Below are the code and all the weights of a small trained network. Each question names an input and a target symbol and asks about switching units off, where a switched-off unit gives its printed mean instead of its output.

import numpy as np


def w(rows, s, z=0):
    codes = np.array(rows[::2]) - 128.0
    scale = np.full(codes.shape[1], s)
    scale[-1] = z or s
    return codes * scale


def norm(h):
    return h / np.sqrt((h * h).mean(-1, keepdims=True) + 1e-5)


def f(y):
    return np.maximum(y, 0)


def softmax(a):
    e = np.exp(a - a.max(-1, keepdims=True))
    return e / e.sum(-1, keepdims=True)


def log_softmax(a):
    a = a - a.max(-1, keepdims=True)
    return a - np.log(np.exp(a).sum(-1, keepdims=True))


def net(x, mask):
    ids = ['βεζθλμξστψω'.index(c) for c in x.split()]
    T = len(ids)
    res = E[ids] + P[:T]
    u = 0
    for l in range(3):
        q, k, v = (norm(res) @ M[l].T for M in (Q, K, V))
        z = softmax(np.where(np.tri(T) > 0, q @ k.T / 4**0.5, -1e9)) @ v
        res = res + np.where(mask[u], z, O[l][:, -1]) @ O[l][:, :-1]
        u += 1
        y = f(norm(res) @ A[l][:, :-1].T + A[l][:, -1])
        res = res + np.where(mask[u : u + 12], y, B[l][:, -1]) @ B[l][:, :-1]
        u += 12
    return log_softmax(norm(res)[-1] @ U[:, :-1].T + U[:, -1])


Q, K, V, O, A, B = {}, {}, {}, {}, {}, {}
E = w([
[172,35,100,81],'β',
[108,57,127,32],'ε',
[174,53,137,76],'ζ',
[106,79,138,60],'θ',
[140,36,66,106],'λ',
[93,62,95,71],'μ',
[162,53,172,23],'ξ',
[58,101,98,163],'σ',
[99,224,67,5],'τ',
[52,133,183,127],'ψ',
[102,134,232,140],'ω',
],0.016)
P = w([
[102,10,120,124],'0',
[102,30,119,123],'1',
[101,44,120,124],'2',
[102,64,114,117],'3',
[106,83,110,116],'4',
[111,97,106,115],'5',
[112,111,103,107],'6',
[114,126,101,106],'7',
[113,136,96,98],'8',
[116,151,94,99],'9',
[112,157,93,86],'10',
[114,167,88,76],'11',
],0.011)
Q[0] = w([
[77,88,160,67],'0.h0',
[135,59,123,89],'0.h0',
[65,30,155,172],'0.h0',
[33,83,62,7],'0.h0',
],0.015)
K[0] = w([
[148,233,130,162],'0.h0',
[98,201,100,138],'0.h0',
[86,186,172,147],'0.h0',
[184,254,85,102],'0.h0',
],0.018)
V[0] = w([
[77,95,195,181],'0.h0',
[15,227,109,224],'0.h0',
[119,128,19,210],'0.h0',
[229,156,254,87],'0.h0',
],0.0071)
O[0] = w([
[151,89,112,88,179],'0.h0',
[67,9,117,134,101],'0.h0',
[102,130,84,168,2],'0.h0',
[183,113,181,155,41],'0.h0',
],0.015,0.0035)
A[0] = w([
[142,112,172,150,126],'0.n0',
[81,174,159,94,53],'0.n1',
[116,137,6,133,91],'0.n2',
[96,152,181,171,218],'0.n3',
[157,112,95,112,47],'0.n4',
[131,189,161,152,113],'0.n5',
[70,150,113,116,3],'0.n6',
[138,141,161,88,93],'0.n7',
[173,164,127,181,201],'0.n8',
[143,79,83,104,125],'0.n9',
[84,116,180,94,207],'0.n10',
[81,113,182,97,61],'0.n11',
],0.019,0.004)
B[0] = w([
[85,125,90,166,151],'0.n0',
[173,81,134,113,174],'0.n1',
[74,162,171,176,212],'0.n2',
[80,5,120,181,149],'0.n3',
[115,141,98,155,149],'0.n4',
[127,86,178,119,136],'0.n5',
[148,87,29,90,171],'0.n6',
[130,117,156,151,184],'0.n7',
[166,80,172,159,132],'0.n8',
[71,161,203,107,213],'0.n9',
[134,113,133,162,246],'0.n10',
[143,120,80,130,198],'0.n11',
],0.013,0.011)
Q[1] = w([
[167,77,87,134],'1.h0',
[87,31,125,108],'1.h0',
[110,151,39,180],'1.h0',
[89,7,109,203],'1.h0',
],0.013)
K[1] = w([
[115,160,96,122],'1.h0',
[75,124,66,104],'1.h0',
[158,190,106,117],'1.h0',
[134,108,7,103],'1.h0',
],0.016)
V[1] = w([
[158,190,127,1],'1.h0',
[62,178,196,193],'1.h0',
[36,120,176,252],'1.h0',
[157,46,201,192],'1.h0',
],0.0054)
O[1] = w([
[121,107,49,86,89],'1.h0',
[145,111,144,2,149],'1.h0',
[154,112,201,56,253],'1.h0',
[188,110,125,10,121],'1.h0',
],0.0075,0.0016)
A[1] = w([
[117,87,150,140,67],'1.n0',
[217,136,126,74,59],'1.n1',
[95,144,206,140,186],'1.n2',
[100,195,87,107,92],'1.n3',
[148,82,58,107,3],'1.n4',
[105,249,87,101,63],'1.n5',
[193,121,98,163,44],'1.n6',
[171,165,161,240,56],'1.n7',
[192,61,173,138,88],'1.n8',
[114,181,155,106,163],'1.n9',
[167,118,108,121,124],'1.n10',
[91,172,90,136,129],'1.n11',
],0.016,0.0054)
B[1] = w([
[134,115,228,77,186],'1.n0',
[167,67,46,135,179],'1.n1',
[243,153,111,167,254],'1.n2',
[138,195,255,49,164],'1.n3',
[206,56,79,84,148],'1.n4',
[181,157,195,27,164],'1.n5',
[9,162,62,72,132],'1.n6',
[73,66,38,206,136],'1.n7',
[37,245,202,154,245],'1.n8',
[149,173,39,100,177],'1.n9',
[92,84,37,139,142],'1.n10',
[103,187,131,59,185],'1.n11',
],0.0086,0.0072)
Q[2] = w([
[195,161,119,249],'2.h0',
[109,46,192,132],'2.h0',
[166,142,174,146],'2.h0',
[236,205,8,177],'2.h0',
],0.012)
K[2] = w([
[187,157,106,72],'2.h0',
[162,94,137,169],'2.h0',
[162,140,152,143],'2.h0',
[147,254,124,48],'2.h0',
],0.013)
V[2] = w([
[117,148,134,214],'2.h0',
[40,200,124,16],'2.h0',
[144,162,188,25],'2.h0',
[53,255,142,176],'2.h0',
],0.0096)
O[2] = w([
[39,89,202,113,128],'2.h0',
[114,89,16,97,237],'2.h0',
[175,159,89,77,250],'2.h0',
[56,255,200,201,144],'2.h0',
],0.0075,0.002)
A[2] = w([
[95,146,90,148,59],'2.n0',
[130,145,154,72,170],'2.n1',
[97,102,139,112,228],'2.n2',
[165,90,113,99,113],'2.n3',
[70,157,139,157,132],'2.n4',
[143,90,93,252,97],'2.n5',
[135,142,121,218,3],'2.n6',
[135,146,119,225,6],'2.n7',
[83,110,135,109,111],'2.n8',
[84,31,175,183,190],'2.n9',
[143,173,133,137,27],'2.n10',
[203,136,96,129,63],'2.n11',
],0.018,0.0052)
B[2] = w([
[107,136,152,150,148],'2.n0',
[88,178,113,198,218],'2.n1',
[99,44,158,110,217],'2.n2',
[123,124,76,108,165],'2.n3',
[82,120,95,156,183],'2.n4',
[190,198,106,193,160],'2.n5',
[124,3,97,254,136],'2.n6',
[136,54,137,225,137],'2.n7',
[170,82,110,154,177],'2.n8',
[178,200,154,46,251],'2.n9',
[183,139,116,181,133],'2.n10',
[230,197,111,171,149],'2.n11',
],0.012,0.011)
U = w([
[136,219,111,145,63],'β',
[133,40,121,22,103],'ε',
[232,189,114,127,113],'ζ',
[160,122,54,114,160],'θ',
[101,181,111,121,128],'λ',
[6,101,106,119,121],'μ',
[161,130,255,114,189],'ξ',
[110,109,104,202,124],'σ',
[122,230,77,16,2],'τ',
[197,68,113,128,111],'ψ',
[184,99,167,218,113],'ω',
],0.0099,0.0032)

Each question gives the input, a string of symbols that net reads in full, and the target symbol t.
The units are the heads (4 rows each of Q, K, V and O) and the neurons (one row each of A and B). Each row of codes is followed by its name. A weight is (code - 128) times the scale printed after its matrix; where a second scale follows, it is the last column's (O, A, B and U).
mask holds one flag per unit, layer by layer, with each layer's heads first. A switched-off unit (its flag False) gives its mean, the last column of its rows in O or B, instead of its output. The means were averaged over made-up inputs and are rounded, as every weight is.
A unit's drop is (log p(t) with every unit on - log p(t) with that unit switched off) / (log p(t) with every unit on - log p(t) with every unit switched off).
The circuit of an input: a set's keep is (log p(t) with only the set's units on - log p(t) with every unit switched off) / (log p(t) with every unit on - log p(t) with every unit switched off). Starting from the 12 units with the biggest drops (on a tie, the unit counted first), units are removed one at a time, each time the one whose removal leaves the highest keep (on an exact tie, the one counted first), for as long as the keep stays at least 0.8.
circuit, biggest first: the units of the circuit, biggest drop first
most important unit: the unit with the biggest drop
top k neurons: the k neurons with the biggest drops, biggest first
k most important neurons of layer l: the k neurons of layer l with the biggest drops, biggest first
input λ ψ ε ω σ μ σ β ω ω ω ζ, target ξ: circuit, biggest first => (0.h0, 1.n8)
input ω λ λ, target ξ: circuit, biggest first => (0.n9)
input ε ξ τ ζ, target ζ: circuit, biggest first => (1.n2, 2.h0, 0.h0)
input ω λ μ, target ξ: circuit, biggest first => (0.n9, 2.h0)
input ζ ω σ σ τ ω ψ λ σ, target σ: top 2 neurons => (0.n9, 0.n6)
input τ ξ λ λ θ β σ ε θ, target θ: top 2 neurons => (0.n1, 0.n9)
input β ε σ β ε ξ ω ε θ ψ, target ε: 2 most important neurons of layer 0 => (0.n2, 0.n11)
input θ σ σ β ω ε, target ξ: top 2 neurons => (1.n8, 0.n6)
input σ λ ε ω μ ψ σ, target ε: circuit, biggest first => (0.h0, 1.n8)
input ε λ ξ λ, target ζ: 2 most important neurons of layer 0 => (0.n10, 0.n8)
input σ σ σ ξ, target μ: circuit, biggest first => (0.h0, 2.h0)
input σ σ β μ β τ ω ξ σ ε, target ε: 3 most important neurons of layer 1 => (1.n2, 1.n8, 1.n4)
input ω ψ ψ ε β ξ ω σ λ θ, target μ: top 2 neurons => (2.n9, 0.n9)
input ξ ω θ σ ξ ε ψ τ μ σ θ, target θ: 3 most important neurons of layer 0 => (0.n6, 0.n9, 0.n1)
input ζ μ ψ ε ψ ω β ψ ψ θ, target ε: circuit, biggest first => (0.h0)
input ξ λ ζ β ψ ω σ ζ θ, target μ: 2 most important neurons of layer 2 => (2.n9, 2.n1)
input ω ζ ω ω β ξ β μ ξ λ ψ ξ, target ε: top 2 neurons => (0.n2, 1.n8)
input σ σ σ ξ ζ ω ε ξ θ, target ζ: top 2 neurons => (1.n1, 2.n11)
input σ σ τ ξ σ β ω ε λ ω σ ε, target ε: top 2 neurons => (0.n1, 0.n6)
input ζ μ ψ ξ θ θ ω σ ε ω ε θ, target ξ: most important unit => 0.h0
input ω τ ω λ ζ ω ζ, target ζ: 2 most important neurons of layer 1 => (1.n2, 1.n9)
input ω ω λ σ β ζ λ λ λ ω ε, target ξ: top 2 neurons => (1.n8, 0.n9)
input ζ β ξ ε, target ζ: 2 most important neurons of layer 1 => (1.n1, 1.n8)
input ε ζ ω ε β σ ε σ ε ω ψ, target ξ: 2 most important neurons of layer 0 => (0.n6, 0.n10)
input ψ μ λ ε ω ζ μ μ σ ψ ζ λ, target ε: 2 most important neurons of layer 1 => (1.n8, 1.n0)
